Here is a tiny trained network, its code and every weight. The questions are about switching its units off for an input and a class, where a switched-off unit gives its printed mean instead of its output.

import numpy as np


def w(rows, s, z=0):
    codes = np.array(rows[::2]) - 128.0
    scale = np.full(codes.shape[1], s)
    scale[-1] = z or s
    return codes * scale


def norm(h):
    return h / np.sqrt((h * h).mean(-1, keepdims=True) + 1e-5)


def f(y):
    return np.maximum(y, 0)


def log_softmax(a):
    a = a - a.max(-1, keepdims=True)
    return a - np.log(np.exp(a).sum(-1, keepdims=True))


def net(x, mask):
    res = np.array(x, float).reshape(1, 5) / 4 @ E
    u = 0
    for l in range(2):
        y = f(norm(res) @ A[l][:, :-1].T + A[l][:, -1])
        res = res + np.where(mask[u : u + 15], y, B[l][:, -1]) @ B[l][:, :-1]
        u += 15
    return log_softmax(norm(res)[-1] @ U[:, :-1].T + U[:, -1])


A, B = {}, {}
E = w([
[86,179,69,141,161,77,92],'x0',
[177,126,88,140,13,79,75],'x1',
[137,105,59,46,146,68,168],'x2',
[184,221,165,2,152,186,65],'x3',
[155,172,73,191,108,233,112],'x4',
],0.009)
A[0] = w([
[97,115,137,142,255,152,207,118],'0.n0',
[121,231,58,143,64,182,17,99],'0.n1',
[147,26,160,137,122,181,189,136],'0.n2',
[110,18,210,75,63,143,141,133],'0.n3',
[147,42,125,93,141,210,240,100],'0.n4',
[177,115,169,130,59,161,132,40],'0.n5',
[174,150,127,90,71,55,92,118],'0.n6',
[112,113,125,187,110,66,124,70],'0.n7',
[145,105,188,55,155,103,137,118],'0.n8',
[142,85,35,181,104,67,158,2],'0.n9',
[133,154,104,88,138,111,103,107],'0.n10',
[101,112,168,145,93,130,72,116],'0.n11',
[151,98,154,125,140,98,150,83],'0.n12',
[106,153,121,78,244,144,156,62],'0.n13',
[153,77,40,178,120,238,190,84],'0.n14',
],0.0099,0.0032)
B[0] = w([
[145,141,181,121,167,181,90,235],'0.n0',
[192,177,88,174,151,87,71,254],'0.n1',
[145,176,130,92,117,113,187,215],'0.n2',
[187,126,140,188,72,61,111,221],'0.n3',
[43,251,128,121,130,151,177,219],'0.n4',
[194,100,157,192,117,169,148,176],'0.n5',
[103,127,163,76,111,202,69,210],'0.n6',
[168,91,57,66,150,125,149,197],'0.n7',
[123,132,103,41,138,79,148,205],'0.n8',
[137,118,33,169,179,72,167,223],'0.n9',
[126,149,151,137,65,118,123,166],'0.n10',
[163,109,112,86,133,169,171,172],'0.n11',
[118,117,116,100,123,115,112,158],'0.n12',
[165,43,146,197,150,143,179,209],'0.n13',
[85,205,146,78,31,208,159,218],'0.n14',
],0.017,0.0068)
A[1] = w([
[117,134,75,185,143,180,89,86],'1.n0',
[137,146,88,144,107,154,99,170],'1.n1',
[161,73,146,80,96,139,138,170],'1.n2',
[153,181,111,127,77,87,124,152],'1.n3',
[122,153,208,113,167,111,150,143],'1.n4',
[161,149,67,178,108,191,21,206],'1.n5',
[63,95,9,153,111,97,163,33],'1.n6',
[75,144,145,180,211,137,132,53],'1.n7',
[80,67,147,133,210,169,117,4],'1.n8',
[40,75,171,83,53,129,50,65],'1.n9',
[164,120,177,116,122,174,126,160],'1.n10',
[104,71,146,49,155,108,84,25],'1.n11',
[108,89,125,80,120,145,187,209],'1.n12',
[188,134,117,197,134,88,121,73],'1.n13',
[124,116,135,110,150,78,174,111],'1.n14',
],0.016,0.003)
B[1] = w([
[146,151,92,37,100,58,111,178],'1.n0',
[108,114,188,137,135,84,129,187],'1.n1',
[166,183,127,185,109,123,146,170],'1.n2',
[137,24,156,143,188,174,93,218],'1.n3',
[133,112,105,148,129,97,28,189],'1.n4',
[127,158,193,121,187,14,49,247],'1.n5',
[2,133,13,126,134,139,93,209],'1.n6',
[194,35,149,51,121,167,161,159],'1.n7',
[93,60,169,174,203,218,106,155],'1.n8',
[191,113,56,9,161,158,203,145],'1.n9',
[57,113,88,118,148,45,144,189],'1.n10',
[189,187,128,62,78,115,202,161],'1.n11',
[100,151,183,153,121,115,88,185],'1.n12',
[127,133,143,165,43,163,131,194],'1.n13',
[126,157,97,148,115,127,44,180],'1.n14',
],0.017,0.012)
U = w([
[225,102,98,17,67,124,213,99],'0',
[113,2,171,105,229,216,138,105],'1',
[157,99,120,137,136,166,205,2],'2',
[167,147,211,106,146,51,55,193],'3',
[198,72,142,212,9,136,196,83],'4',
[56,208,190,136,100,221,246,148],'5',
[48,97,7,137,110,117,133,184],'6',
],0.014,0.0062)

Each question gives the input, the list of numbers given to net, and the class t.
The units are the neurons (one row each of A and B). Each row of codes is followed by its name. A weight is (code - 128) times the scale printed after its matrix; where a second scale follows, it is the last column's (A, B and U).
mask holds one flag per neuron, layer by layer. A switched-off neuron (its flag False) gives its mean, the last column of its row in B, instead of its output. The means were averaged over made-up inputs and are rounded, as every weight is.
A unit's drop is (log p(t) with every unit on - log p(t) with that unit switched off) / (log p(t) with every unit on - log p(t) with every unit switched off).
The circuit of an input: a set's keep is (log p(t) with only the set's units on - log p(t) with every unit switched off) / (log p(t) with every unit on - log p(t) with every unit switched off). Starting from the 12 units with the biggest drops (on a tie, the unit counted first), units are removed one at a time, each time the one whose removal leaves the highest keep (on an exact tie, the one counted first), for as long as the keep stays at least 0.8.
units of the circuit, in order: the units of the circuit, biggest drop first
unit that matters most: the unit with the biggest drop
k most important neurons: the k neurons with the biggest drops, biggest first
top k neurons in layer l: the k neurons of layer l with the biggest drops, biggest first
drop of u: that unit's drop, to one decimal
input [1,-7,-2,-5,6], class 5: units of the circuit, in order -> 0.n14
input [5,-4,-5,7,-4], class 1: units of the circuit, in order -> 0.n13; 1.n5
input [7,-6,4,-6,-1], class 1: top 2 neurons in layer 1 -> 1.n8; 1.n7
input [5,-8,7,-6,8], class 5: units of the circuit, in order -> 0.n14; 0.n0
input [0,4,3,0,-2], class 0: units of the circuit, in order -> 0.n6; 0.n1; 1.n9
input [1,8,-2,-5,1], class 6: 4 most important neurons -> 0.n9; 1.n6; 0.n0; 0.n7
input [5,-7,-2,3,2], class 1: 2 most important neurons -> 0.n13; 1.n8
input [-1,7,2,3,-4], class 0: units of the circuit, in order -> 1.n9; 0.n6
input [3,-4,7,-4,-7], class 6: 3 most important neurons -> 1.n5; 1.n6; 1.n3
input [-3,-1,-3,-4,-1], class 5: 4 most important neurons -> 1.n5; 0.n4; 0.n14; 0.n1
input [2,0,3,-2,-8], class 0: 3 most important neurons -> 1.n11; 0.n4; 1.n5
input [-5,6,4,2,-3], class 0: 3 most important neurons -> 0.n6; 1.n9; 0.n1
input [-3,-8,-1,5,-4], class 1: 3 most important neurons -> 0.n13; 0.n0; 1.n8
input [8,-4,4,-3,-3], class 1: unit that matters most -> 0.n0
input [-7,-7,8,-1,-2], class 5: top 3 neurons in layer 0 -> 0.n4; 0.n2; 0.n1
input [5,-6,-8,-2,1], class 1: 2 most important neurons -> 1.n8; 0.n1
input [-8,-7,-2,-7,-2], class 5: 2 most important neurons -> 0.n4; 1.n5
input [-7,2,6,7,-1], class 0: 2 most important neurons -> 0.n6; 1.n5
input [5,8,7,-3,-6], class 6: 2 most important neurons -> 0.n9; 1.n6
input [-5,8,-6,-7,-4], class 4: unit that matters most -> 0.n3
input [4,-5,5,3,4], class 1: top 2 neurons in layer 0 -> 0.n13; 0.n3
input [-6,1,-4,-7,-7], class 4: drop of 0.n2 -> 0.1
